Moves between elements:
gev ga tes
gev ve nop
gev zi vaf
gev ru zit
gev vi vin
gev zu zeg
dor ga piv
dor ve nam
dor zi fir
dor ru vuk
dor vi lim
dor zu zaf
mon ga vod
mon ve mav
mon zi lor
mon ru zut
mon vi vak
mon zu vap
dep ga tis
dep ve viz
dep zi zik
dep ru dob
dep vi nos
dep zu vig
mel ga taz
mel ve zeg
mel zi fuf
mel ru zas
mel vi vug
mel zu far
tuv ga mel
tuv ve les
tuv zi lek
tuv ru far
tuv vi zas
tuv zu viz
tes ga lon
tes ve sed
tes zi beg
tes ru vin
tes vi pas
tes zu zit
pil ga non
pil ve nid
pil zi sil
pil ru ver
pil vi mil
pil zu piv
ges ga fel
ges ve fad
ges zi dag
ges ru sis
ges vi zam
ges zu fik
lim ga gos
lim ve piv
lim zi mab
lim ru kop
lim vi zef
lim zu per
mav ga sol
mav ve lor
mav zi saf
mav ru mon
mav vi vod
mav zu kad
goz ga lor
goz ve lod
goz zi zut
goz ru bib
goz vi mav
zod ga mef
zod ve vib
zod zi vup
zod ru pak
zod vi zaf
zod zu lub
tev ve rud
tev zi mis
tev ru tor
tev zu pip
fos ga lur
fos ve lub
fos zi tol
fos ru dek
fos vi sez
fos zu dag
faf ga les
faf ve nos
faf zi tis
faf ru zik
faf vi tuv
faf zu dab
vod ga dab
vod ve sol
vod zi vig
vod ru vak
vod vi fot
vod zu zut
dis ga nam
dis ve ket
dis zi per
dis ru mef
dis vi dor
dis zu zod
beg ga gop
beg ve pog
beg zi pas
beg ru sed
beg vi dip
beg zu nop
zeg ga zit
zeg ve fuf
zeg zi der
zeg ru mel
zeg vi taz
zeg zu tuv
fuf ga gev
fuf ve der
fuf zi vug
fuf ru zeg
fuf vi zit
fuf zu les
reg ga nor
reg ve zuk
reg zi lev
reg ru ded
reg vi fom
reg zu rig
ful ga lod
ful ve vap
ful zi kad
ful ru rur
ful vi goz
nam ga mab
nam ve fir
nam zi kop
nam ru dor
nam vi piv
nam zu mef
fik ga sis
fik ve zir
fik zi bam
fik ru ter
fik vi sog
fik zu pog
zuk ga pip
zuk ve lev
zuk zi rif
zuk ru reg
zuk vi nor
zuk zu ser
dip ga bam
dip ve gop
dip zi ter
dip ru lon
dip vi zir
dip zu tes
sib ga faf
sib ve dob
sib zi dep
sib ru dab
sib vi zik
sib zu vod
zib ga zuk
zib ve mus
zib zi rek
zib ru ser
zib vi reg
zib zu non
rig ga ded
rig ve ser
rig zi zib
rig ru maf
rig vi rek
rig zu tig
tol ga zod
tol ve zif
tol zi sez
tol ru lub
tol vi pak
tol zu zam
vaf ga beg
vaf ve voz
vaf zi vin
vaf ru nop
vaf vi sed
vaf zu der
mil ga rig
mil ve non
mil zi vab
mil ru tig
mil vi maf
mil zu gos
nid ga vab
nid ve sil
nid zi tig
nid ru pil
nid vi non
nid zu mab
zir ga ges
zir ve bam
zir zi mag
zir ru fik
zir vi sis
zir zu pas
ket ga fir
ket ve per
ket zi vuk
ket ru dis
ket vi nam
ket zu vib
mag ga dag
mag ve sog
mag zi sis
mag ru bam
mag vi fad
mag zu dip
vuk ga lim
vuk ve dor
vuk zi nam
vuk ru per
vuk vi kop
vuk zu lof
duv ga mus
duv ve maf
duv zi rig
duv ru vab
duv vi zib
duv zu nid
taf ga tev
taf ve kub
taf zi bik
taf ru pip
taf vi tor
taf zu zuk
mus ga lev
mus ve rek
mus zi ded
mus ru zib
mus vi zuk
mus zu vab
non ga ser
non ve vab
non zi duv
non ru mil
non vi rig
non zu ver
lek ga fuf
lek ve pov
lek zi zas
lek ru les
lek vi zeg
lek zu faf
ded ga fom
ded ve reg
ded zi zuk
ded ru rek
ded vi rif
ded zu maf
zas ga vug
zas ve mel
zas zi zeg
zas ru pov
zas vi der
zas zu tis
tis ga pov
tis ve far
tis zi tuv
tis ru nos
tis vi lek
tis zu dob
tor ve tev
tor zi rud
tor ru gir
tor zu nor
zif ga vib
zif ve sez
zif zi lur
zif ru tol
zif vi zod
zif zu fel
gos ga tig
gos ve ver
gos zi pil
gos ru zef
gos vi sil
gos zu kop
fad ga zav
fad ve dag
fad zi ret
fad ru ges
fad vi fel
fad zu zir
voz ga pog
voz ve vin
voz zi tes
voz ru vaf
voz vi beg
voz zu vug
zut ga vak
zut ve mon
zut zi mav
zut ru lod
zut vi saf
zut zu ful
fot ga viz
fot ve dab
fot zi sib
fot ru pok
fot vi dep
fot zu saf
zaf ga vuk
zaf ve mef
zaf zi dis
zaf ru lof
zaf vi per
zaf zu lur
lev ga taf
lev ve rif
lev zi fom
lev ru zuk
lev vi pip
lev zu zib
fel ga tol
fel ve zav
fel zi dek
fel ru zam
fel vi lub
fel zu sis
les ga zeg
les ve lek
les zi pov
les ru tuv
les vi mel
les zu zik
saf ga pok
saf ve vak
saf zi vod
saf ru lor
saf vi vig
saf zu goz
vig ga dob
vig ve pok
vig zi fot
vig ru sol
vig vi sib
vig zu mav
dob ga nos
dob ve dep
dob zi viz
dob ru sib
dob vi faf
dob zu sol
der ga nop
der ve vug
der zi taz
der ru fuf
der vi gev
der zu lek
rif ga kub
rif ve fom
rif zi nor
rif ru lev
rif vi taf
rif zu mus
ver ga mil
ver ve pil
ver zi nid
ver ru gos
ver vi tig
ver zu lim
sed ga dip
sed ve beg
sed zi pog
sed ru tes
sed vi lon
sed zu gev
sol ga sib
sol ve vig
sol zi pok
sol ru vod
sol vi dab
sol zu mon
lod ga saf
lod ve zut
lod zi mon
lod ru goz
lod vi lor
lod zu rur
zit ga vin
zit ve gev
zit zi nop
zit ru taz
zit vi voz
zit zu mel
gop ga mag
gop ve ter
gop zi fik
gop ru dip
gop vi bam
gop zu sed
zik ga tuv
zik ve faf
zik zi nos
zik ru viz
zik vi far
zik zu fot
bam ga fad
bam ve mag
bam zi sog
bam ru zir
bam vi ges
bam zu lon
piv ga ver
piv ve mab
piv zi luf
piv ru lim
piv vi gos
piv zu vuk
sez ga vup
sez ve lur
sez zi pak
sez ru zif
sez vi vib
sez zu zav
zef ga sil
zef ve gos
zef zi ver
zef ru luf
zef vi nid
zef zu fir
fir ga luf
fir ve kop
fir zi lim
fir ru nam
fir vi mab
fir zu dis
mis ru rud
mis zu kub
bik ga mis
bik ve gir
bik zi tor
bik ru kub
bik vi rud
bik zu rif
ser ga reg
ser ve zib
ser zi mus
ser ru rig
ser vi ded
ser zu mil
pov ga der
pov ve zas
pov zi mel
pov ru lek
pov vi fuf
pov zu nos
zav ga zif
zav ve dek
zav zi fos
zav ru fel
zav vi tol
zav zu ges
pip ga tor
pip ve taf
pip zi kub
pip ru nor
pip vi gir
pip zu reg
lur ga lof
lur ve pak
lur zi zod
lur ru sez
lur vi vup
lur zu dek
kad ga mon
kad ve bib
kad zi goz
kad ru vap
kad vi zut
rek ga rif
rek ve ded
rek zi reg
rek ru mus
rek vi lev
rek zu duv
vib ga dis
vib ve vup
vib zi lof
vib ru zod
vib vi mef
vib zu tol
lub ga pak
lub ve tol
lub zi zif
lub ru fos
lub vi lur
lub zu ret
pog ga ter
pog ve pas
pog zi lon
pog ru beg
pog vi gop
pog zu vaf
vap ga zut
vap ve kad
vap zi bib
vap ru ful
vap vi lod
luf ga nid
luf ve zef
luf zi gos
luf ru mab
luf vi pil
luf zu nam
dek ga sez
dek ve fos
dek zi lub
dek ru zav
dek vi zif
dek zu fad
ter ga sog
ter ve fik
ter zi zir
ter ru gop
ter vi mag
ter zu beg
mab ga pil
mab ve luf
mab zi zef
mab ru piv
mab vi ver
mab zu dor
sis ga zam
sis ve ges
sis zi fad
sis ru sog
sis vi ret
sis zu ter
gir ve tor
gir zi tev
gir ru bik
gir vi mis
gir zu fom
vin ga pas
vin ve tes
vin zi sed
vin ru voz
vin vi pog
vin zu taz
bib ga mav
bib ve goz
bib zi lod
bib ru kad
bib vi mon
nos ga lek
nos ve tis
nos zi far
nos ru faf
nos vi les
nos zu sib
per ga kop
per ve vuk
per zi dor
per ru ket
per vi fir
per zu vup
maf ga rek
maf ve rig
maf zi ser
maf ru duv
maf vi mus
maf zu sil
lof ga per
lof ve zaf
lof zi mef
lof ru vup
lof vi ket
lof zu sez
kop ga zef
kop ve lim
kop zi piv
kop ru fir
kop vi luf
kop zu ket
dag ga dek
dag ve ret
dag zi zam
dag ru fad
dag vi zav
dag zu bam
taz ga voz
taz ve zit
taz zi gev
taz ru vug
taz vi vaf
taz zu zas
nop ga sed
nop ve vaf
nop zi voz
nop ru gev
nop vi tes
nop zu fuf
dab ga zik
dab ve sib
dab zi dob
dab ru fot
dab vi viz
dab zu vak
pas ga fik
pas ve lon
pas zi dip
pas ru pog
pas vi ter
pas zu voz
mef ga dor
mef ve dis
mef zi ket
mef ru zaf
mef vi vuk
mef zu pak
viz ga far
viz ve zik
viz zi faf
viz ru dep
viz vi tis
viz zu pok
rud ve mis
rud ru tev
rud zu taf
vab ga zib
vab ve duv
vab zi maf
vab ru non
vab vi ser
vab zu pil
vug ga vaf
vug ve taz
vug zi zit
vug ru der
vug vi nop
vug zu pov
pok ga dep
pok ve fot
pok zi dab
pok ru vig
pok vi dob
pok zu lor
zam ga lub
zam ve fel
zam zi zav
zam ru ret
zam vi fos
zam zu sog
vak ga fot
vak ve vod
vak zi sol
vak ru saf
vak vi pok
vak zu lod
pak ga zaf
pak ve zod
pak zi vib
pak ru lur
pak vi lof
pak zu fos
nor ga gir
nor ve pip
nor zi taf
nor ru fom
nor vi bik
nor zu ded
lor ga vig
lor ve saf
lor zi vak
lor ru mav
lor vi sol
lor zu bib
far ga zas
far ve tuv
far zi les
far ru tis
far vi pov
far zu dep
kub ga rud
kub ve bik
kub zi gir
kub ru taf
kub vi tev
kub zu lev
sog ga ret
sog ve sis
sog zi ges
sog ru mag
sog vi dag
sog zu gop
fom ga bik
fom ve nor
fom zi pip
fom ru rif
fom vi kub
fom zu rek
sil ga duv
sil ve tig
sil zi mil
sil ru nid
sil vi vab
sil zu luf
tig ga maf
tig ve mil
tig zi non
tig ru sil
tig vi duv
tig zu zef
ret ga fos
ret ve zam
ret zi fel
ret ru dag
ret vi dek
ret zu mag
lon ga zir
lon ve dip
lon zi gop
lon ru pas
lon vi fik
lon zu vin
rur ga goz
rur ve ful
rur zi vap
rur vi bib
vup ga ket
vup ve lof
vup zi zaf
vup ru vib
vup vi dis
vup zu zif

The rows follow the links: the fewer symbols apart two elements are, the more alike their rows tend to be.

Each row is also shifted at random along 7 hidden directions that mean nothing.

The rows of 90 elements, shuffled:
Each row stands for one element.
row 1: 268 24 98 176 -75 99 9 -125 19 -37 40 69 36 32 -28 125 21 -31 -95 -105 66 111 2 69 -9 99
row 2: 56 63 10 64 18 96 -21 -65 72 -85 78 202 -59 200 -106 25 78 -72 39 -123 18 -6 -179 69 101 -64
row 3: 96 -29 37 112 -92 20 84 122 -97 1 -49 -89 -12 -72 8 17 -129 -71 -25 50 -97 28 67 -44 -203 117
row 4: -72 24 -28 -69 21 -43 -35 -80 -2 32 50 -29 87 -89 42 -37 -56 102 7 93 92 -78 4 16 188 -55
row 5: 66 -25 -77 -65 104 31 13 -45 -45 83 63 -21 -8 35 41 20 29 29 -11 -5 62 -28 23 17 159 -11
row 6: 4 55 2 -42 -32 -31 -18 -23 40 -67 -62 32 50 -39 -30 -129 -53 35 88 59 12 -47 -52 15 17 -99
row 7: -1 -26 -10 -13 -58 -77 150 199 -117 127 -78 -239 -3 -97 0 20 12 42 -18 130 -57 30 55 -78 -62 48
row 8: -90 -3 70 -5 -9 123 25 -4 84 31 -54 61 14 44 23 -73 53 -45 -76 2 30 80 22 -3 -57 -98
row 9: -9 17 7 -38 2 -3 33 -28 39 -29 -153 -3 -10 32 -29 -107 54 -21 67 -64 0 82 30 31 -126 -44
row 10: -213 -2 117 35 -57 -18 -64 -147 121 -26 -83 15 44 -33 9 68 162 41 -96 -116 71 180 87 42 -102 40
row 11: 121 -46 17 132 -69 120 97 69 -149 21 42 -64 -20 20 -49 106 -43 -4 -51 22 -24 48 0 -11 -11 106
row 12: 105 62 1 64 -114 -139 113 122 -105 59 10 -197 75 -169 -11 31 -130 66 17 176 -15 -74 -18 -38 46 70
row 13: 84 25 -7 -23 12 36 108 31 -23 141 -3 -98 78 -73 81 -57 -69 3 -72 120 79 -13 60 -6 85 -49
row 14: -42 -45 -8 12 3 79 45 -62 -75 -3 -87 -53 -26 60 -60 23 113 56 26 -99 34 136 50 43 -33 49
row 15: 60 0 -67 42 9 46 180 1 -179 114 -30 -178 3 37 -71 72 66 83 27 -9 87 76 16 49 141 70
row 16: -138 -51 71 -27 11 207 -53 -93 97 -75 -103 169 -30 152 -49 -88 152 -17 -33 -116 31 159 6 38 -96 -121
row 17: 16 14 10 -63 66 51 9 -44 98 69 -5 49 -7 85 16 -26 143 -8 -51 -45 75 53 -15 22 84 -109
row 18: -312 0 -6 -30 46 139 37 -14 4 63 58 59 -14 121 -44 2 115 34 -44 2 79 30 -80 27 198 -113
row 19: 207 56 -21 -42 49 -62 34 33 98 -12 -88 49 -75 124 -53 -52 126 -93 81 -119 -34 29 -69 22 -76 -63
row 20: 175 -99 21 -62 -18 -20 -137 29 37 -169 -130 73 -99 44 -67 -41 99 10 88 -106 -142 72 23 -49 -278 8
row 21: 157 24 -41 -34 49 -84 -142 -78 56 -57 153 103 4 -11 20 49 -46 24 30 1 14 -142 -78 10 158 -11
row 22: -54 1 41 -69 20 43 -79 -42 139 -66 -56 140 -30 96 -35 -79 134 -9 14 -68 4 55 -56 11 -38 -134
row 23: -183 -8 4 -65 51 -1 -24 139 94 43 63 82 -96 121 -10 21 137 -60 -39 -1 -66 -35 -101 -64 29 -107
row 24: 99 154 14 58 -21 -118 53 -12 106 -10 -14 34 19 15 -13 -31 -37 -106 55 -41 10 -48 -86 47 -10 -20
row 25: 157 25 87 69 -38 131 -65 -88 114 -129 -13 215 -4 99 -41 -59 5 -81 -16 -92 3 55 -66 45 -86 -69
row 26: 73 29 39 -32 -10 41 -31 -49 87 -13 -26 68 45 -3 12 -94 2 7 -14 31 50 4 -20 18 27 -109
row 27: -143 70 -47 -13 9 -241 20 43 21 4 -21 -89 -47 -11 -47 78 84 7 97 -60 -40 -32 -54 2 4 71
row 28: -43 -68 27 -49 16 60 -128 -28 46 -44 66 95 8 -17 47 -10 -13 27 -63 37 -8 -25 21 -38 14 -49
row 29: -142 93 51 90 -41 -75 22 -156 68 -23 -66 -12 60 -34 -2 31 18 -25 3 -116 84 80 39 90 -44 75
row 30: 210 53 73 30 -62 -80 -56 -177 85 -60 -64 2 75 -64 -20 36 79 84 0 -81 95 98 30 72 -4 30
row 31: -91 4 -61 -96 44 24 50 56 -36 68 23 -30 -9 45 -28 -59 52 74 37 83 39 -46 -73 -16 180 -125
row 32: -403 109 -12 19 24 -265 -21 -38 113 30 64 -28 -44 39 -52 196 210 16 30 -135 27 -7 -110 39 119 73
row 33: 19 -85 27 10 -30 2 -33 131 -13 -74 -68 13 -108 40 -38 26 49 -60 13 -56 -163 57 24 -75 -258 62
row 34: 99 8 14 -69 -41 -149 11 81 20 20 -98 -119 -3 -63 -29 -6 110 79 34 37 -31 34 7 -41 -53 -18
row 35: -2 113 35 20 -1 -11 11 -99 132 -14 -13 89 49 44 -18 -47 34 -33 12 -53 83 8 -72 74 70 -84
row 36: 7 -94 -15 81 -18 238 -60 -9 -121 -184 72 186 -105 202 -171 42 14 5 79 -92 -77 14 -145 21 18 9
row 37: 206 85 -44 32 23 34 179 -13 -50 70 -98 -73 8 61 -39 -71 -1 -49 68 -44 69 43 -9 74 27 -14
row 38: -60 20 17 22 19 -53 -131 -10 99 -35 196 139 -11 3 47 101 -43 -46 -60 14 -25 -133 -90 -24 107 4
row 39: 218 74 23 -34 -20 -155 -12 167 132 -6 -8 29 -30 -33 30 -76 -46 -109 28 75 -119 -114 -76 -75 -113 -80
row 40: -470 -201 -33 -71 -46 92 1 270 -212 -7 10 -103 -122 34 -116 61 100 151 20 136 -164 21 -41 -152 -23 -5
row 41: 243 -1 18 53 -41 -50 59 74 -38 32 -32 -88 -26 -12 -19 73 40 -16 -15 -15 -40 47 18 -16 -78 80
row 42: -89 2 -62 28 -15 19 103 103 -129 -3 -24 -63 -44 53 -86 -18 -37 -9 100 17 -52 -29 -58 -10 4 22
row 43: 319 143 69 47 -44 -104 4 -15 166 4 16 63 72 -67 61 -57 -95 -98 -29 38 30 -72 -40 22 -10 -51
row 44: -129 -34 0 78 -48 84 -51 -15 -75 -151 38 103 -44 80 -115 29 -42 15 77 -41 -59 -21 -99 13 -17 34
row 45: -50 42 -38 -57 47 -143 -27 139 72 65 133 6 -47 8 35 52 18 -38 -15 77 -62 -149 -103 -69 112 -47
row 46: 66 -43 18 -39 50 52 -121 -71 80 -21 81 122 -13 34 49 29 41 -6 -68 -35 16 -6 5 -5 42 -35
row 47: 93 127 -74 5 155 -72 188 62 79 287 135 -58 -64 167 51 145 194 -138 -100 -87 97 -18 -74 46 258 -15
row 48: -113 -11 35 -118 29 7 34 71 107 78 -141 -30 -4 14 52 -127 120 -18 -42 19 -3 82 65 -38 -118 -131
row 49: 111 -12 15 83 -51 58 148 13 -120 77 -98 -152 34 -50 2 10 -36 -4 -32 4 30 115 113 24 -89 101
row 50: 9 37 14 -6 -11 37 70 83 34 35 -39 8 -3 30 -3 -79 -6 -55 -5 42 -14 -3 -33 -14 -30 -83
row 51: 231 69 23 84 -5 79 149 21 21 60 -83 -3 -7 74 -3 -53 -8 -137 -17 -64 20 78 10 45 -101 -5
row 52: -40 15 -38 3 0 91 87 54 -70 -10 -26 11 -29 92 -85 -68 -8 -4 75 17 -9 -9 -83 15 49 -64
row 53: -241 -17 -4 73 -59 46 50 -34 -134 1 36 -83 34 -16 -74 92 4 119 5 29 49 36 -17 30 124 71
row 54: -51 -17 21 54 38 151 88 30 -17 152 109 2 2 52 76 67 -4 -77 -165 28 56 20 36 -3 93 6
row 55: -105 -36 -14 103 -72 72 -62 -57 -140 -149 136 66 -12 40 -142 122 -45 111 68 -4 -12 -46 -136 27 155 84
row 56: -160 -124 77 60 -75 150 -106 63 -17 -172 -35 142 -87 67 -66 0 -14 -51 -11 -53 -157 71 0 -59 -273 34
row 57: 133 110 24 55 -23 9 160 -149 11 65 -182 -99 114 -53 28 -118 -41 -31 21 -57 143 117 105 115 -54 17
row 58: 70 -79 21 97 -53 195 -146 -132 -103 -157 155 155 77 -76 33 -4 -293 29 -41 79 1 -101 17 13 50 60
row 59: -54 8 -53 -77 15 -49 89 23 -51 19 -183 -122 -5 -7 -40 -119 40 33 118 -16 3 63 51 12 -87 -31
row 60: 116 99 -20 36 5 -25 120 93 22 56 19 1 -21 62 -27 -31 -28 -94 33 23 -10 -63 -104 11 49 -47
row 61: 347 -29 20 -142 -22 -26 -155 5 101 -165 -121 113 -4 -20 -36 -198 -4 54 124 43 -76 -36 -36 -36 -130 -161
row 62: -52 69 15 86 -72 82 0 -180 -41 -126 -25 69 96 -18 -74 -71 -128 55 85 -14 95 0 -52 103 72 -3
row 63: 37 -43 96 -7 -88 76 -131 10 70 -106 4 113 66 -101 48 -109 -137 13 -58 131 -40 -39 22 -56 -102 -85
row 64: -261 -2 22 -82 55 -39 -185 -187 139 -52 70 122 41 -13 50 25 83 74 -34 -60 88 -6 8 39 120 -53
row 65: -349 41 68 193 -94 74 4 -13 -7 -85 99 106 -6 35 -46 94 -103 -91 -39 -41 -33 -12 -79 25 -38 99
row 66: 109 -51 -4 -44 -35 -1 -27 -69 -51 -102 -173 -45 11 -47 -47 -100 5 84 103 -36 -17 84 81 17 -151 16
row 67: -120 -1 90 70 -62 182 3 -84 26 20 47 63 114 -58 61 -42 -114 2 -140 93 94 30 48 20 50 -46
row 68: -189 -45 -34 -92 103 30 -69 31 59 37 124 92 -89 146 -15 80 180 14 -35 -43 -3 -27 -87 -26 152 -83
row 69: -25 -31 22 -14 -91 -93 -33 115 -44 -43 -13 -77 -1 -88 -48 29 5 96 33 109 -83 -26 -34 -75 -45 15
row 70: 42 75 59 62 -61 -101 -10 0 94 -7 40 16 7 9 -47 98 102 10 -26 -31 17 20 -88 14 46 16
row 71: -35 18 44 12 -16 -67 20 -45 54 41 -63 -62 -1 6 -17 82 173 25 -45 -86 45 120 41 25 -30 41
row 72: 41 -36 -105 -106 150 -37 -22 31 -13 72 78 2 -95 100 19 53 101 -16 23 -58 -17 -58 -19 -11 107 -6
row 73: -244 -10 28 65 -21 25 -5 -93 -8 -36 -11 13 -10 51 -59 96 106 32 -11 -115 44 104 0 53 0 69
row 74: 146 111 116 105 -114 -140 94 6 96 95 -73 -122 102 -151 71 35 -18 -46 -109 39 50 72 82 13 -108 65
row 75: -5 -2 64 -11 16 108 29 -23 121 7 -145 81 -38 113 -4 -89 141 -97 -43 -124 8 159 47 24 -184 -80
row 76: 4 1 3 -30 -31 -137 -90 20 37 -77 31 17 -47 23 -94 94 144 95 62 -32 -41 -15 -116 -17 56 -3
row 77: -220 -35 -63 -103 106 -22 -36 -60 4 68 23 -29 -3 -1 57 11 59 46 -18 -18 55 -7 62 7 97 -17
row 78: -34 21 -8 -24 6 25 48 -13 10 -28 -108 13 -17 57 -51 -88 39 -12 74 -45 1 50 -16 31 -59 -52
row 79: 354 48 -33 29 -50 -32 69 -168 -122 -22 -93 -133 113 -100 -51 -31 -65 148 103 7 132 46 43 98 104 62
row 80: 110 -20 -19 -53 11 -72 -114 -118 28 -131 -56 50 -44 68 -104 38 170 107 112 -146 -1 63 -47 45 1 14
row 81: -76 60 -2 15 -75 -140 29 -44 -33 -47 -122 -114 86 -157 -3 -81 -122 51 104 46 13 -15 49 28 -84 48
row 82: 204 26 -16 34 48 6 78 30 -8 141 79 -57 26 -43 117 37 -93 -95 -105 43 36 -48 69 -4 34 54
row 83: 221 13 112 116 -74 138 81 -86 28 41 -52 4 53 28 -14 52 90 -7 -133 -60 100 182 58 59 -32 23
row 84: -143 57 -32 -37 22 -60 145 11 -8 86 -173 -133 3 5 -7 -82 66 -19 62 -45 36 87 65 37 -75 -12
row 85: 31 84 -13 -86 73 -114 -14 -37 144 71 32 21 10 27 33 -3 118 -2 -2 -22 72 -38 -53 22 138 -97
row 86: -109 56 41 -37 -58 -184 47 -69 43 66 -156 -197 110 -174 37 -24 66 112 -1 27 90 95 122 28 -43 35
row 87: 54 -24 85 31 -48 128 31 21 30 65 -9 4 75 -78 106 -69 -100 -48 -152 108 27 36 100 -33 -74 -43
row 88: 146 -36 32 -1 25 -4 -177 -4 111 -75 148 179 -41 20 56 68 -22 -70 -68 -27 -71 -83 -41 -41 -21 -2
row 89: 15 -18 18 -89 -37 14 -71 -101 -1 -32 -49 -26 142 -176 62 -150 -129 143 2 155 85 -31 81 -4 55 -90
row 90: 191 70 23 53 -89 -154 -104 -79 46 -184 -28 52 37 -94 -43 -23 -121 10 129 -27 -49 -68 -49 29 -98 57

Some elements, each with its row:
nos row 53
maf row 58
dag row 16
zaf row 67
luf row 64
sed row 36
gos row 21
fir row 4
dab row 40
dob row 86
lur row 26
zas row 49
lor row 74
lon row 57
lek row 55
zav row 50
sol row 69
ver row 82
tis row 11
vup row 63
tig row 77
far row 15
mef row 85
piv row 38

Row, symbols taken left to right, then the row they reach:
row 28 ve ga zi ve ru zi ve ve: row 72
row 9 ga ga ve vi ga zu zi vi: row 43
row 46 zu vi zu vi zu ga: row 68
row 3 ga ga ve vi ga zu zi vi: row 19
row 87 zi ve zu zi vi zu: row 17
row 51 ve zi zi ve ve zu zi: row 52
row 54 zi ga ga zi zu: row 5
row 75 ve ru zu zu vi: row 62
row 37 ve vi ve zu ru ga zi vi: row 60
row 35 ve zi ga ve zi vi ve zu: row 23
row 42 ru zi vi ru vi ru vi zi: row 2
row 79 ve zi ve ga zi zi: row 81
row 84 ga ga ve ve ve ga ve ve: row 39
row 27 zu zi ve ga ve ru vi: row 90
row 59 zu vi ve ga ga ga vi ve: row 22
row 41 zi vi vi zi vi: row 29

